Below is a small trained network, with its code and all its weights. Each question gives an input and a target symbol and asks what happens when units are switched off, that is, made to give their printed mean instead of their output.

import numpy as np


def w(rows, s, z=0):
    codes = np.array(rows[::2]) - 128.0
    scale = np.full(codes.shape[1], s)
    scale[-1] = z or s
    return codes * scale


def f(y):
    return y / 2 * (1 + np.tanh(0.7978845608 * (y + 0.044715 * y**3)))


def softmax(a):
    e = np.exp(a - a.max(-1, keepdims=True))
    return e / e.sum(-1, keepdims=True)


def log_softmax(a):
    a = a - a.max(-1, keepdims=True)
    return a - np.log(np.exp(a).sum(-1, keepdims=True))


def net(x, mask):
    ids = ['ΛΣαβγδεζθμξπτφω'.index(c) for c in x.split()]
    T = len(ids)
    res = E[ids] + P[:T]
    u = 0
    for l in range(2):
        r = res
        for j in range(2):
            rows = slice(2 * j, 2 * j + 2)
            q, k, v = (r @ M[l][rows].T for M in (Q, K, V))
            z = softmax(np.where(np.tri(T) > 0, q @ k.T / 2**0.5, -1e9)) @ v
            o = O[l][rows]
            res = res + np.where(mask[u + j], z, o[:, -1]) @ o[:, :-1]
        u += 2
        y = f(res @ A[l][:, :-1].T + A[l][:, -1])
        res = res + np.where(mask[u : u + 12], y, B[l][:, -1]) @ B[l][:, :-1]
        u += 12
    return log_softmax(res[-1] @ U[:, :-1].T + U[:, -1])


Q, K, V, O, A, B = {}, {}, {}, {}, {}, {}
E = w([
[70,148,52,142],'Λ',
[206,121,141,193],'Σ',
[74,242,170,173],'α',
[93,193,102,98],'β',
[139,149,167,100],'γ',
[196,121,146,173],'δ',
[201,113,141,183],'ε',
[179,226,166,69],'ζ',
[116,44,204,134],'θ',
[84,34,113,85],'μ',
[190,165,160,30],'ξ',
[78,130,65,181],'π',
[110,72,120,145],'τ',
[185,109,109,24],'φ',
[132,108,1,177],'ω',
],0.019)
P = w([
[70,190,94,7],'0',
[95,130,161,136],'1',
[99,128,158,135],'2',
[107,129,157,132],'3',
[116,126,155,131],'4',
[124,132,157,130],'5',
[126,129,157,133],'6',
[127,128,157,134],'7',
[132,128,156,134],'8',
[132,129,160,136],'9',
[132,131,158,136],'10',
[133,128,160,135],'11',
[133,126,160,145],'12',
],0.012)
Q[0] = w([
[178,92,152,224],'L0H0',
[159,140,200,247],'L0H0',
[35,119,127,51],'L0H1',
[175,94,131,185],'L0H1',
],0.012)
K[0] = w([
[45,184,64,112],'L0H0',
[146,212,24,107],'L0H0',
[183,133,180,251],'L0H1',
[34,128,65,102],'L0H1',
],0.013)
V[0] = w([
[95,172,105,135],'L0H0',
[79,253,119,142],'L0H0',
[85,78,52,112],'L0H1',
[58,167,69,200],'L0H1',
],0.0055)
O[0] = w([
[206,102,118,164,178],'L0H0',
[91,255,51,57,253],'L0H0',
[56,175,57,78,89],'L0H1',
[119,230,91,131,111],'L0H1',
],0.0043,0.0027)
A[0] = w([
[200,178,43,90,9],'L0N0',
[125,89,49,186,84],'L0N1',
[79,125,137,36,12],'L0N2',
[104,108,123,163,133],'L0N3',
[140,178,136,90,85],'L0N4',
[158,77,84,89,101],'L0N5',
[94,149,126,9,150],'L0N6',
[70,174,146,129,124],'L0N7',
[174,109,111,55,53],'L0N8',
[116,138,7,111,163],'L0N9',
[189,127,96,132,94],'L0N10',
[170,115,159,167,103],'L0N11',
],0.013,0.011)
B[0] = w([
[58,232,154,97,131],'L0N0',
[74,241,86,1,133],'L0N1',
[96,117,229,197,128],'L0N2',
[121,182,95,85,139],'L0N3',
[185,229,190,118,148],'L0N4',
[61,165,125,133,120],'L0N5',
[89,60,201,145,253],'L0N6',
[147,145,149,120,188],'L0N7',
[22,184,149,116,123],'L0N8',
[68,156,121,231,210],'L0N9',
[231,80,117,140,131],'L0N10',
[92,172,171,35,145],'L0N11',
],0.0084,0.0056)
Q[1] = w([
[147,144,81,66],'L1H0',
[54,147,146,145],'L1H0',
[57,163,126,94],'L1H1',
[5,105,210,152],'L1H1',
],0.011)
K[1] = w([
[85,123,80,175],'L1H0',
[160,160,101,240],'L1H0',
[120,199,73,93],'L1H1',
[175,104,42,1],'L1H1',
],0.0093)
V[1] = w([
[156,164,79,94],'L1H0',
[133,98,118,50],'L1H0',
[183,119,59,99],'L1H1',
[164,200,127,2],'L1H1',
],0.0074)
O[1] = w([
[82,175,49,115,76],'L1H0',
[62,154,161,180,84],'L1H0',
[254,84,33,92,8],'L1H1',
[203,202,213,53,80],'L1H1',
],0.0065,0.011)
A[1] = w([
[96,93,84,142,174],'L1N0',
[137,193,102,187,86],'L1N1',
[179,193,114,52,93],'L1N2',
[70,153,54,94,16],'L1N3',
[86,119,182,175,21],'L1N4',
[214,199,145,143,162],'L1N5',
[64,187,35,164,44],'L1N6',
[131,172,34,215,144],'L1N7',
[115,120,100,60,120],'L1N8',
[180,88,137,206,186],'L1N9',
[75,246,160,66,10],'L1N10',
[70,62,83,2,1],'L1N11',
],0.01,0.0094)
B[1] = w([
[125,154,108,180,210],'L1N0',
[182,108,123,163,166],'L1N1',
[63,75,174,149,134],'L1N2',
[143,78,162,146,150],'L1N3',
[161,127,102,64,255],'L1N4',
[152,172,67,89,182],'L1N5',
[143,137,137,74,206],'L1N6',
[93,127,151,79,215],'L1N7',
[81,11,185,116,117],'L1N8',
[118,74,100,85,222],'L1N9',
[155,104,95,165,243],'L1N10',
[9,130,142,53,128],'L1N11',
],0.014,0.0064)
U = w([
[48,231,94,81,78],'Λ',
[159,109,63,50,156],'Σ',
[145,195,83,165,116],'α',
[81,185,212,255,230],'β',
[135,128,141,117,87],'γ',
[153,118,96,108,104],'δ',
[188,91,70,115,244],'ε',
[143,210,151,67,91],'ζ',
[203,10,159,167,147],'θ',
[88,95,100,111,63],'μ',
[167,125,217,114,33],'ξ',
[105,147,114,121,76],'π',
[118,89,55,222,203],'τ',
[86,145,187,88,2],'φ',
[127,136,112,125,94],'ω',
],0.01,0.0069)

Each question gives the input, a string of symbols that net reads in full, and the target symbol t.
The units are the heads (2 rows each of Q, K, V and O) and the neurons (one row each of A and B). Each row of codes is followed by its name. A weight is (code - 128) times the scale printed after its matrix; where a second scale follows, it is the last column's (O, A, B and U).
mask holds one flag per unit, layer by layer, with each layer's heads first. A switched-off unit (its flag False) gives its mean, the last column of its rows in O or B, instead of its output. The means were averaged over made-up inputs and are rounded, as every weight is.
A unit's drop is (log p(t) with every unit on - log p(t) with that unit switched off) / (log p(t) with every unit on - log p(t) with every unit switched off).
The circuit of an input: a set's keep is (log p(t) with only the set's units on - log p(t) with every unit switched off) / (log p(t) with every unit on - log p(t) with every unit switched off). Starting from the 12 units with the biggest drops (on a tie, the unit counted first), units are removed one at a time, each time the one whose removal leaves the highest keep (on an exact tie, the one counted first), for as long as the keep stays at least 0.8.
circuit, biggest first: the units of the circuit, biggest drop first
k most important neurons: the k neurons with the biggest drops, biggest first
k most important neurons of layer l: the k neurons of layer l with the biggest drops, biggest first
input μ β τ τ β ζ φ β γ β φ Λ, target Λ: 4 most important neurons	(L1N7; L1N6; L0N6; L0N9)
input δ θ β φ Σ γ τ β, target β: circuit, biggest first	(L1N4; L1N9)
input μ β β φ, target φ: 2 most important neurons	(L0N8; L0N6)
input Σ ζ β Σ ε τ Λ β ε β ε, target Σ: 2 most important neurons	(L1N5; L1N9)
input φ β θ β β α ε, target φ: 2 most important neurons	(L0N6; L1N4)
input Σ ε β Λ Σ, target Σ: 2 most important neurons	(L1N5; L1N9)
input Σ θ Σ ζ β β β ε, target Σ: 2 most important neurons	(L0N6; L1N5)
input β β β ε β θ ε θ ε β τ ε, target β: circuit, biggest first	(L1H1; L0N6; L0N9; L0N2)
input α τ ω ω φ θ π π, target Λ: circuit, biggest first	(L1N7; L0N9; L1N6)
input φ γ τ π θ ε μ ε ε β Σ δ, target φ: 4 most important neurons of layer 0	(L0N6; L0N2; L0N9; L0N8)
input β τ ε, target β: circuit, biggest first	(L1H1; L0N6; L0N2)
input μ β τ θ ζ τ β τ δ, target μ: 2 most important neurons of layer 0	(L0N6; L0N2)
input φ τ θ π Σ, target φ: 3 most important neurons	(L0N6; L1N4; L0N2)
input φ β ε ω, target Σ: circuit, biggest first	(L1N6; L1N3; L0N1)
input Σ γ π ε π θ π, target Λ: 2 most important neurons	(L1N7; L1N6)
input ε ε ω θ Σ β ζ τ δ γ μ δ, target ε: circuit, biggest first	(L0N6; L1H1; L1N5)
input β β δ, target β: circuit, biggest first	(L1H1; L0N6; L0N2)
input γ ω γ τ Σ β, target β: circuit, biggest first	(L1N4; L1N9)
input τ α τ ε, target τ: 2 most important neurons of layer 1	(L1N0; L1N9)
input β ε δ, target β: 3 most important neurons of layer 0	(L0N6; L0N9; L0N0)
input ξ ε π γ ξ ε ε β β β ε β ε, target ξ: most important neuron of layer 1	(L1N4)
input τ μ τ δ, target τ: 2 most important neurons of layer 0	(L0N6; L0N9)
input τ θ Σ θ ε θ τ Λ φ ε ε, target τ: 2 most important neurons	(L0N6; L0N9)
input τ Σ β Σ, target τ: 4 most important neurons	(L1N0; L0N6; L0N9; L1N9)
input μ γ β Σ Σ ε ε ε ε π γ β Λ, target Λ: circuit, biggest first	(L0N1)
input Λ β τ ε ε μ Σ φ, target φ: most important neuron of layer 1	(L1N11)
input Λ ζ Σ β β ε Λ ζ β ε, target Λ: 3 most important neurons	(L0N9; L0N6; L1N4)
input ε Σ π β τ τ π β ω β μ ε, target ε: 2 most important neurons of layer 0	(L0N1; L0N6)
input β ε Σ β β β β β β Σ, target β: 4 most important neurons of layer 0	(L0N9; L0N6; L0N2; L0N0)
input α φ θ τ γ ε γ π ξ Σ, target α: 2 most important neurons	(L1N5; L1N10)
